Below is a small trained network, with its code and all its weights. Each question gives an input and a class and asks what happens when units are switched off, that is, made to give their printed mean instead of their output.

import numpy as np


def w(rows, s, z=0):
    codes = np.array(rows[::2]) - 128.0
    scale = np.full(codes.shape[1], s)
    scale[-1] = z or s
    return codes * scale


def norm(h):
    return h / np.sqrt((h * h).mean(-1, keepdims=True) + 1e-5)


def f(y):
    return y / 2 * (1 + np.tanh(0.7978845608 * (y + 0.044715 * y**3)))


def log_softmax(a):
    a = a - a.max(-1, keepdims=True)
    return a - np.log(np.exp(a).sum(-1, keepdims=True))


def net(x, mask):
    res = np.array(x, float).reshape(1, 6) / 4 @ E
    u = 0
    for l in range(4):
        y = f(norm(res) @ A[l][:, :-1].T + A[l][:, -1])
        res = res + np.where(mask[u : u + 3], y, B[l][:, -1]) @ B[l][:, :-1]
        u += 3
    return log_softmax(norm(res)[-1] @ U[:, :-1].T + U[:, -1])


A, B = {}, {}
E = w([
[52,116,48,206,84,92,169,155,127,171,64],'x0',
[111,152,121,138,138,131,98,123,111,118,135],'x1',
[95,106,105,76,169,144,74,142,151,179,92],'x2',
[138,89,99,131,95,149,90,90,174,82,113],'x3',
[177,128,140,155,118,127,96,254,113,84,53],'x4',
[155,141,67,66,123,105,154,108,74,114,93],'x5',
],0.0099)
A[0] = w([
[190,50,1,41,152,60,136,119,23,101,143,1],'0.n0',
[166,95,64,155,86,181,69,61,187,63,106,154],'0.n1',
[158,174,25,25,146,57,194,105,47,63,62,69],'0.n2',
],0.0047,0.002)
B[0] = w([
[78,149,201,246,196,222,32,98,255,148,139,197],'0.n0',
[33,223,207,117,125,195,254,102,111,160,39,230],'0.n1',
[101,102,178,230,190,137,153,199,191,133,214,251],'0.n2',
],0.0076,0.0029)
A[1] = w([
[149,228,170,123,190,117,189,183,61,255,146,3],'1.n0',
[96,117,127,211,80,101,100,157,174,196,141,100],'1.n1',
[85,6,73,65,205,195,31,143,98,203,87,72],'1.n2',
],0.006,0.0039)
B[1] = w([
[42,254,113,91,15,194,129,82,224,45,42,185],'1.n0',
[190,110,76,93,183,82,80,159,191,60,204,253],'1.n1',
[107,88,150,247,29,237,183,113,5,35,192,247],'1.n2',
],0.0089,0.0029)
A[2] = w([
[162,67,105,136,115,120,223,161,79,76,181,24],'2.n0',
[44,74,2,179,133,38,153,115,127,178,20,118],'2.n1',
[70,191,144,102,123,192,176,137,215,123,35,2],'2.n2',
],0.0053,0.0017)
B[2] = w([
[139,163,110,126,182,249,141,122,75,144,169,156],'2.n0',
[183,153,110,98,82,117,88,135,131,148,169,253],'2.n1',
[102,161,168,133,125,166,95,126,180,111,78,191],'2.n2',
],0.016,0.0038)
A[3] = w([
[159,106,139,119,172,100,89,189,94,111,68,53],'3.n0',
[186,144,170,1,175,185,54,100,113,75,137,6],'3.n1',
[182,101,132,144,124,115,109,209,70,73,16,118],'3.n2',
],0.0073,0.0021)
B[3] = w([
[164,150,163,149,204,130,118,95,122,246,144,172],'3.n0',
[176,117,42,124,80,92,108,221,132,144,126,246],'3.n1',
[58,108,138,62,164,100,171,24,109,169,121,253],'3.n2',
],0.011,0.0044)
U = w([
[189,139,48,92,73,102,75,190,125,156,148,228],'0',
[98,183,145,91,86,158,112,103,187,90,42,174],'1',
[112,107,137,187,109,169,177,123,11,74,133,173],'2',
[102,101,160,174,213,121,82,146,191,138,155,7],'3',
[104,128,133,77,176,97,133,37,103,240,111,45],'4',
],0.012,0.0011)

Each question gives the input, the list of numbers given to net, and the class t.
The units are the neurons (one row each of A and B). Each row of codes is followed by its name. A weight is (code - 128) times the scale printed after its matrix; where a second scale follows, it is the last column's (A, B and U).
mask holds one flag per neuron, layer by layer. A switched-off neuron (its flag False) gives its mean, the last column of its row in B, instead of its output. The means were averaged over made-up inputs and are rounded, as every weight is.
A unit's drop is (log p(t) with every unit on - log p(t) with that unit switched off) / (log p(t) with every unit on - log p(t) with every unit switched off).
The circuit of an input: a set's keep is (log p(t) with only the set's units on - log p(t) with every unit switched off) / (log p(t) with every unit on - log p(t) with every unit switched off). Starting from all 12 units, units are removed one at a time, each time the one whose removal leaves the highest keep (on an exact tie, the one counted first), for as long as the keep stays at least 0.8.
units of the circuit, in order: the units of the circuit, biggest drop first
unit that matters most: the unit with the biggest drop
top k neurons: the k neurons with the biggest drops, biggest first
top k neurons in layer l: the k neurons of layer l with the biggest drops, biggest first
drop when u is switched off: that unit's drop, to one decimal
input [1,3,-1,-8,-1,-8], class 1: units of the circuit, in order	[1.n0]
input [0,6,-2,1,6,7], class 3: units of the circuit, in order	[0.n2 0.n0]
input [-3,-4,3,-7,0,8], class 3: top 3 neurons	[0.n2 0.n0 0.n1]
input [-5,8,-1,6,7,-2], class 4: top 2 neurons	[3.n2 1.n0]
input [1,4,-3,5,-6,6], class 3: top 4 neurons	[0.n2 0.n0 1.n0 3.n2]
input [-2,1,0,6,-4,7], class 3: top 3 neurons	[0.n2 0.n0 1.n0]
input [8,-7,-7,0,-2,-4], class 0: top 2 neurons	[2.n1 1.n2]
input [-2,1,6,-6,6,-5], class 1: top 2 neurons	[1.n0 0.n0]
input [-7,4,7,-7,-3,5], class 0: top 2 neurons	[3.n1 0.n1]
input [-2,-4,2,4,6,7], class 3: units of the circuit, in order	[0.n0 0.n2]
input [0,2,5,-2,8,2], class 4: top 2 neurons	[3.n2 3.n0]
input [-4,-5,-1,7,6,4], class 1: top 2 neurons	[0.n1 2.n2]
input [-6,6,-1,-5,7,-3], class 4: top 2 neurons	[3.n2 0.n1]
input [-4,-5,-3,-3,1,-2], class 0: top 2 neurons	[0.n1 3.n1]
input [8,6,4,0,-2,8], class 0: unit that matters most	2.n1
input [-1,6,3,-1,2,1], class 2: top 2 neurons	[1.n2 0.n1]
input [-5,5,3,2,6,-5], class 4: top 2 neurons in layer 2	[2.n1 2.n0]
input [8,5,1,-6,7,-8], class 0: units of the circuit, in order	[2.n1 0.n2]
input [-2,4,8,-7,-7,-2], class 2: units of the circuit, in order	[1.n2 0.n1 3.n2]
input [-7,-1,-4,5,-1,5], class 0: unit that matters most	3.n1
input [-7,-5,-3,-8,-1,-1], class 1: top 2 neurons in layer 2	[2.n2 2.n1]
input [8,-1,7,8,-6,1], class 0: top 2 neurons in layer 1	[1.n0 1.n1]
input [-5,5,8,0,-5,-4], class 2: drop when 1.n2 is switched off	1.2
